How the points are linked:
* | di ru za
RR | FZ BF TT
DM | RT MP GQ
PJ | GF SG LC
RC | DD QT JC
FZ | BF PN ZZ
QD | FR JJ QS
SC | BT RM ZL
TQ | SF GT MS
JJ | NG GP ZH
RM | LG JF MD
NF | ZM GD HM
SJ | FB LM PJ
BF | PN MC RQ
DL | QS JD BT
GF | SG NF SR
TZ | PJ GF PR
FB | LM LP GF
BT | RM LG SB
CC | PR LC DM
BR | ZR CC PN
ZM | GD HH FC
ZR | CC PR MC
ZP | QZ HF HH
QT | ZL SB QZ
MD | QD FR DL
NM | ZG MS JJ
LG | JF NM QD
HR | BR ZR BF
QJ | GQ DJ BR
RT | MP SJ DJ
HM | FC SN LM
JM | QJ GQ HR
GT | HR BR FZ
ZZ | RQ JM SF
MP | SJ FB TZ
FR | JJ NG JD
SB | MD QD RH
DD | QT ZL ZP
MF | TQ SF ZG
GQ | DJ TZ ZR
MC | DM RT QJ
LJ | SC BT QT
ZH | CM MF JF
DJ | TZ PJ CC
NG | GP TT CM
JH | HM FC FB
RQ | JM QJ GT
ZG | MS RR NG
HH | RJ LJ RC
CM | MF TQ NM
QS | JD ZH RM
LC | SR JH MP
HF | RH DL LJ
PR | LC SR RT
GD | HH RJ SN
MS | RR FZ GP
JC | ZP QZ GD
PN | MC DM JM
GP | TT ZZ MF
SN | RC DD MT
RJ | LJ SC DD
TT | ZZ RQ TQ
ZL | SB MD HF
LM | LP MT SG
RH | DL QS SC
JD | ZH CM LG
SR | JH HM SJ
JF | NM ZG FR
MT | JC ZP ZM
SG | NF ZM JH
LP | MT JC NF
FC | SN RC LP
SF | GT HR RR
QZ | HF RH RJ

The rows follow the links: the fewer symbols apart two points are, the more alike their rows tend to be.

Each row is also shifted at random along 5 hidden directions that mean nothing.

Some points, each with a row of numbers:
QZ
-5 -3 -17 -8 -12 -6 -2 11 -13 8 3 -1 2 -14 3 -25 -4 -1 -3 -6 12 -16 -13 14 10 -34 14 22 29 13 12 9 5 20 17 -6
GF
-9 -2 6 -6 2 -1 -22 -10 1 -8 -2 7 2 8 -13 -12 -12 2 3 -3 4 -5 5 -9 -21 18 -8 -1 -13 10 0 4 19 -1 -6 13
RR
-27 -7 2 -29 14 -23 3 3 12 2 8 12 -1 -3 1 -8 -10 0 -10 -11 -7 -3 -9 0 3 -18 -3 4 -1 -9 6 8 -4 -14 -11 -2
CM
-43 -1 14 11 4 18 -6 -10 6 -4 -6 4 -9 12 4 -1 7 -6 -5 -1 -4 6 11 4 -3 10 -1 -4 -5 -4 -10 -9 -7 -15 -4 4
LM
22 -3 -3 13 -4 9 -12 1 -4 0 6 5 8 8 -10 -17 6 -2 -8 -1 3 -13 8 15 -10 1 9 3 -9 9 -1 -6 14 4 -1 4
DD
13 -2 -24 19 -10 28 -43 -4 -9 -2 -5 -10 2 -3 9 -50 -10 -22 -2 -2 18 -31 -3 -6 3 29 5 16 16 19 16 4 9 43 18 14
LJ
7 -23 -14 -23 -5 -13 -32 -10 -13 2 -5 7 -1 -11 6 -36 -10 -18 -11 -16 17 -15 -24 -15 3 6 -10 9 3 12 16 6 -1 10 1 4
RQ
-5 -2 8 4 11 -4 19 -2 13 -8 0 -13 2 -9 -2 31 9 4 -1 18 -11 13 -7 -23 -3 33 -17 -17 -15 -14 -1 -8 -3 5 -5 -11
MC
-1 17 12 3 8 -1 27 14 14 0 10 -8 -2 3 -6 28 -1 19 14 9 -15 6 5 8 -4 -19 2 -3 8 -8 2 3 3 -11 -3 -2
LC
19 10 -16 13 -1 5 12 7 5 10 -7 -5 5 -7 -8 12 7 15 11 6 -5 10 7 9 -3 -11 16 0 15 3 -11 0 14 17 18 -7
MS
-45 1 9 -3 11 3 -10 -8 11 -3 0 13 -7 19 0 -20 -9 -10 -8 -13 -7 -5 8 11 -5 -10 -2 4 -10 -5 -1 3 -2 -23 -11 12
GQ
19 2 3 -9 11 -10 7 5 11 4 10 -1 -8 1 -3 14 -5 9 6 -4 -9 0 -4 -9 -6 -8 -10 -6 1 -8 6 3 1 -16 -11 -2
DL
-25 10 7 -5 -8 -10 7 3 -10 -5 -3 -2 3 -1 2 11 -6 1 12 6 4 7 1 3 8 -11 1 4 2 2 1 8 -5 2 4 2
RH
8 -9 -12 -5 -7 -5 -25 -11 -13 0 -14 0 8 -5 7 -24 -7 -19 -1 -8 13 -2 -10 -1 10 1 -2 7 -3 7 5 3 -6 15 9 4
GP
-34 8 -10 13 7 22 -16 -1 16 -4 -7 -6 0 -1 7 -25 -10 -14 4 6 -3 -14 9 2 7 18 11 12 16 0 -2 4 3 27 17 9
NM
-35 -7 5 14 3 24 -20 -9 6 -5 -8 2 -6 9 8 -18 8 -13 -9 -2 -1 -3 6 12 3 2 7 9 3 -3 -8 -10 -5 -2 6 1
ZP
-5 9 1 8 -10 10 4 4 -16 1 4 -5 -5 6 1 -1 -4 3 2 -1 8 -5 5 0 -4 4 -3 -2 5 10 6 4 1 -2 -2 5
PN
-27 10 15 -18 14 -19 21 4 16 -4 -4 0 -3 -1 -9 9 -9 20 6 4 -13 10 -6 11 -5 -39 3 12 14 -7 2 12 9 -12 5 -3
SJ
18 1 2 -2 2 -5 -5 -10 -3 5 -3 13 0 20 -11 3 -4 4 1 -15 -1 10 10 4 -16 -6 -7 -11 -23 1 -8 0 7 -26 -12 9
RM
-4 7 2 -3 -7 -7 -1 4 -8 -2 1 3 5 5 6 0 -8 -6 9 0 5 -4 6 10 13 -18 5 7 0 -3 1 8 -11 -1 3 6
LP
22 -4 -4 0 -7 1 5 4 -8 -4 0 -4 5 -14 -5 0 6 6 -3 11 7 -2 -4 -5 -2 16 6 4 5 9 -3 -2 10 20 6 -8
JF
-23 -2 4 4 -2 11 3 5 0 -3 -1 0 -2 -8 10 3 10 -4 -1 8 0 -3 1 4 12 0 9 6 13 -3 -3 -6 -9 8 7 -10
FB
23 2 -8 -42 1 -33 2 1 -3 -5 2 3 1 -21 -8 9 -26 9 13 5 5 0 -13 -39 -7 30 -11 -3 3 6 3 20 9 16 -4 2
SB
4 4 -2 10 -11 0 -4 -6 -14 -1 -7 -8 7 2 5 13 2 -11 9 7 8 9 1 -7 8 19 -9 -11 -15 1 -1 -3 -13 7 1 0
JJ
-8 -6 7 1 1 4 5 -3 0 1 0 3 -8 1 10 15 9 -5 -3 1 -3 10 1 -7 9 10 -2 -8 -4 -9 -9 -8 -17 -12 -5 -8
SR
43 7 -19 -9 -1 -14 -1 2 -1 9 -2 6 7 -2 -5 -3 -13 2 8 -7 2 2 3 -1 -1 -5 7 -2 0 3 -4 11 5 10 3 6

The symbols that take the first to the second take the third to the fourth, perhaps in another order. What is the fourth?
Answers are names.
-51 -2 16 -4 -10 2 -1 2 -16 -3 8 2 -10 7 -5 -4 -2 9 -7 -7 10 -7 -3 7 -14 -18 -5 6 3 13 10 0 11 -19 -9 2
: -23 -1 3 -9 10 -7 11 4 12 -4 10 -1 1 -4 2 8 -1 -2 -3 4 -9 -4 -4 -13 2 16 -8 -8 -7 -10 3 0 -6 -1 -11 -2
:: 2 5 7 3 12 7 -4 1 15 -4 5 -4 -7 6 -4 4 -4 5 6 0 -7 -5 2 -4 -11 3 -8 0 -1 -5 8 2 7 -6 -7 5
: DD

29 4 -5 8 -4 3 -8 -2 -3 -3 7 -3 7 4 -8 1 -3 0 4 6 3 -8 7 -11 -10 31 -3 -9 -13 6 -1 0 11 12 -5 7
: 21 3 3 23 -7 12 -18 -14 -14 0 -2 0 7 26 7 0 2 -23 2 -7 6 4 16 8 8 10 -12 -15 -35 -4 -1 -5 -19 -17 -11 14
:: -29 8 11 -6 -5 -8 -2 2 -10 -3 -2 7 2 9 2 -1 -7 -2 8 -3 4 2 8 18 6 -30 6 9 -2 1 0 7 -4 -10 0 6
: HR

13 1 -7 -13 11 -9 -7 -8 6 5 2 7 -2 6 10 -5 -15 -17 0 -11 -4 0 1 -22 8 23 -13 -13 -14 -11 1 4 -18 -10 -14 12
: -19 -6 17 18 15 23 -23 -9 16 -12 9 -6 -10 16 -7 -1 1 -1 0 2 -7 -10 5 -10 -24 30 -19 -6 -15 0 9 -8 13 -15 -17 11
:: -12 9 -2 -2 -12 -9 5 2 -11 -1 -5 -7 7 -7 4 12 -4 1 14 11 8 8 -1 -2 12 0 1 1 4 0 -1 7 -7 16 10 -1
: GP

-9 -9 14 8 0 11 -5 -7 -2 -3 6 6 -8 12 9 11 12 -14 -8 -3 -2 2 6 -1 4 10 -8 -12 -18 -8 -6 -16 -19 -24 -16 -2
: -7 -5 1 -17 5 -7 5 -5 2 6 -7 12 -8 -1 12 3 -3 -6 -2 -9 -1 11 -1 -5 9 -8 0 -3 2 -8 -7 2 -18 -15 -4 -1
:: -15 8 10 23 -7 16 8 12 -6 -1 11 -2 2 7 7 13 14 -5 5 8 0 -4 14 22 14 -13 11 1 -1 -5 -2 -8 -15 -4 0 -4
: ZH

26 -7 -18 -18 1 -9 2 3 2 7 -7 3 0 -21 19 -3 0 -12 2 0 1 1 -10 -11 25 0 10 5 19 -9 -5 4 -20 20 13 -9
: -18 -10 15 33 16 26 -18 -16 16 -13 -4 -11 1 16 -5 -5 17 -11 -14 7 -10 1 7 -2 -12 40 -18 -11 -30 -6 0 -19 4 -5 -8 3
:: -31 -14 11 -21 15 -14 -1 -6 12 -10 6 4 -3 -3 0 1 -5 -4 -9 -1 -6 -1 -12 -26 -8 27 -22 -9 -18 -10 7 2 -4 -10 -19 1
: CC

15 -7 2 -30 -1 -23 14 6 -6 3 10 11 -5 -12 14 19 -2 -3 3 -2 2 5 -12 -14 19 -6 -4 -6 2 -11 -2 4 -26 -13 -11 -10
: -8 1 -3 29 -5 24 3 3 3 6 -3 0 0 8 10 -4 21 -9 -5 1 -6 2 14 30 15 -19 22 4 8 -6 -10 -15 -13 -1 10 -6
:: 48 2 -2 13 9 4 6 5 10 9 14 -4 -5 9 1 21 9 1 1 -6 -8 2 4 -4 -1 0 -10 -20 -13 -11 4 -8 -7 -21 -16 -3
: RT

-27 7 0 -6 3 -3 23 8 9 -3 -5 -10 -4 -21 -14 31 4 30 15 19 -7 14 -5 -13 -14 11 5 -2 21 3 -7 0 21 21 14 -13
: 7 4 -10 7 2 5 -1 0 6 4 -10 -2 3 -1 -9 4 3 11 6 1 -4 7 6 8 -8 -9 11 2 7 6 -8 2 16 10 13 -3
:: -8 7 7 -2 11 -4 0 0 17 1 -6 5 -1 12 -6 -13 -6 7 1 -9 -10 -1 1 30 -3 -45 8 15 8 -5 5 7 7 -12 6 6
: QJ

-31 -13 21 -3 11 5 -10 -6 11 -1 7 9 -13 14 -12 1 10 13 -10 -13 -8 0 -1 12 -25 -21 -9 -2 -8 -1 3 -10 14 -40 -18 -2
: 2 0 14 9 -5 3 9 2 -7 -7 9 2 3 5 -14 15 12 10 -6 7 0 2 5 0 -16 15 -4 -9 -17 7 -4 -11 11 -11 -12 -4
:: 9 -7 -3 -2 16 -1 -24 -13 20 -5 -15 4 3 6 0 -33 -10 -10 -7 -9 -4 -5 -5 12 -1 -11 0 15 -2 -4 7 4 6 3 8 12
: LC

6 12 1 1 11 -7 12 5 17 3 -1 -2 0 4 -2 2 -6 9 7 0 -11 4 1 16 2 -32 7 9 10 -7 4 7 4 -4 9 3
: 48 3 -13 3 2 -2 -9 -9 -1 8 -4 6 5 10 -5 4 -6 -2 5 -10 0 8 9 -9 -6 15 -7 -17 -20 -1 -6 4 0 -6 -8 9
:: 17 -4 -1 -18 16 -18 2 -9 18 -5 -8 0 4 -6 0 -2 -7 -3 -3 -2 -7 8 -12 -10 1 0 -10 1 -6 -11 4 5 -4 0 1 1
: MP

-10 2 -6 8 10 8 -9 -3 12 4 5 5 1 15 4 -18 -3 -15 -5 -10 -6 -9 11 8 5 -3 3 -1 -10 -10 2 -1 -9 -7 -4 10
: 32 17 -11 32 6 20 14 16 15 4 10 -19 4 3 -1 15 8 6 12 13 -12 -4 11 11 6 -2 10 -2 12 -6 3 -4 1 16 11 -4
:: 15 -2 1 0 9 0 7 5 11 6 10 -1 -7 0 -5 15 7 11 0 -4 -10 0 -4 -3 -7 -10 -5 -7 1 -4 4 -5 3 -16 -10 -6
: HM

-46 14 -4 2 4 10 11 6 13 -11 -5 -15 -4 -22 9 11 -9 2 16 28 -4 0 1 -28 6 45 2 4 23 -2 -6 9 0 40 18 -1
: -29 12 18 -2 12 -1 13 0 17 -14 -3 -10 -3 -2 -8 17 -6 14 10 17 -12 10 -3 -8 -10 11 -8 2 4 -6 3 5 9 3 3 -1
:: -15 9 6 18 -10 20 -4 -4 -14 -2 2 -4 -7 15 -2 -10 -2 0 0 -1 8 -4 10 5 -10 4 -2 0 1 12 3 -1 6 -7 -3 10
: MD

-7 7 5 -19 -5 -13 6 7 -9 -5 6 0 1 -8 7 13 -12 -3 15 10 5 -2 -2 -13 12 6 -3 0 3 -4 2 10 -14 7 -3 1
: 32 7 -23 1 4 1 -2 2 8 12 -1 4 3 3 16 -10 -8 -17 3 -10 -3 -2 8 -2 20 1 5 -4 1 -12 -2 5 -21 7 3 7
:: 26 -14 -8 4 -11 -5 -6 -4 -19 13 2 4 3 9 6 -7 11 -13 -12 -19 9 3 -5 11 10 -23 -4 -8 -16 1 5 -8 -14 -20 -10 -4
: FR

58 4 -10 25 6 11 5 8 10 13 11 -7 -2 10 1 16 13 -1 3 -6 -10 -2 9 7 3 -8 -2 -17 -9 -11 4 -11 -7 -14 -8 -3
: -5 12 4 21 0 14 17 1 2 -1 -1 -10 0 2 -13 39 12 21 11 16 -7 18 12 -5 -17 22 -3 -20 -6 1 -13 -9 14 -1 1 -5
:: -20 -18 2 -12 -5 -10 -22 -17 -16 -1 -10 4 1 3 2 -19 -2 -11 -7 -13 11 2 -12 -1 -2 -5 -12 3 -12 8 6 -1 -2 -8 -4 3
: QS

-78 0 27 -7 2 5 18 1 3 -17 -3 -4 -15 -10 1 30 6 12 4 22 -5 12 -1 -22 -8 29 -8 -4 8 -4 -10 -5 -2 -5 -3 -9
: 3 -6 -19 -15 8 2 -28 -11 7 -1 -14 2 -2 -14 15 -29 -16 -23 2 -2 4 -8 -8 -26 13 34 0 8 15 -3 -1 10 -11 31 14 8
:: 30 -10 -18 27 -10 24 -27 -5 -14 4 0 -13 4 0 9 -16 5 -24 -7 -2 14 -15 -2 -14 4 39 -11 -10 -11 10 11 -12 -6 20 0 4
: HF

3 -4 -12 -8 -11 -13 9 6 -15 5 -4 -6 7 -18 5 4 4 1 2 2 8 5 -15 0 13 -12 3 4 12 4 4 2 -6 16 11 -14
: -31 -11 11 0 2 10 -10 -5 1 -7 -2 5 -6 -1 8 -4 9 -9 -5 1 1 -3 -2 -4 3 11 -1 3 0 -2 -5 -10 -9 -5 -2 -3
:: 5 -10 0 -5 7 1 -6 -8 6 0 -4 -1 -8 -4 -10 13 4 9 1 -2 -5 9 -6 -22 -18 23 -13 -14 -9 3 -4 -6 11 -9 -8 -3
: FC

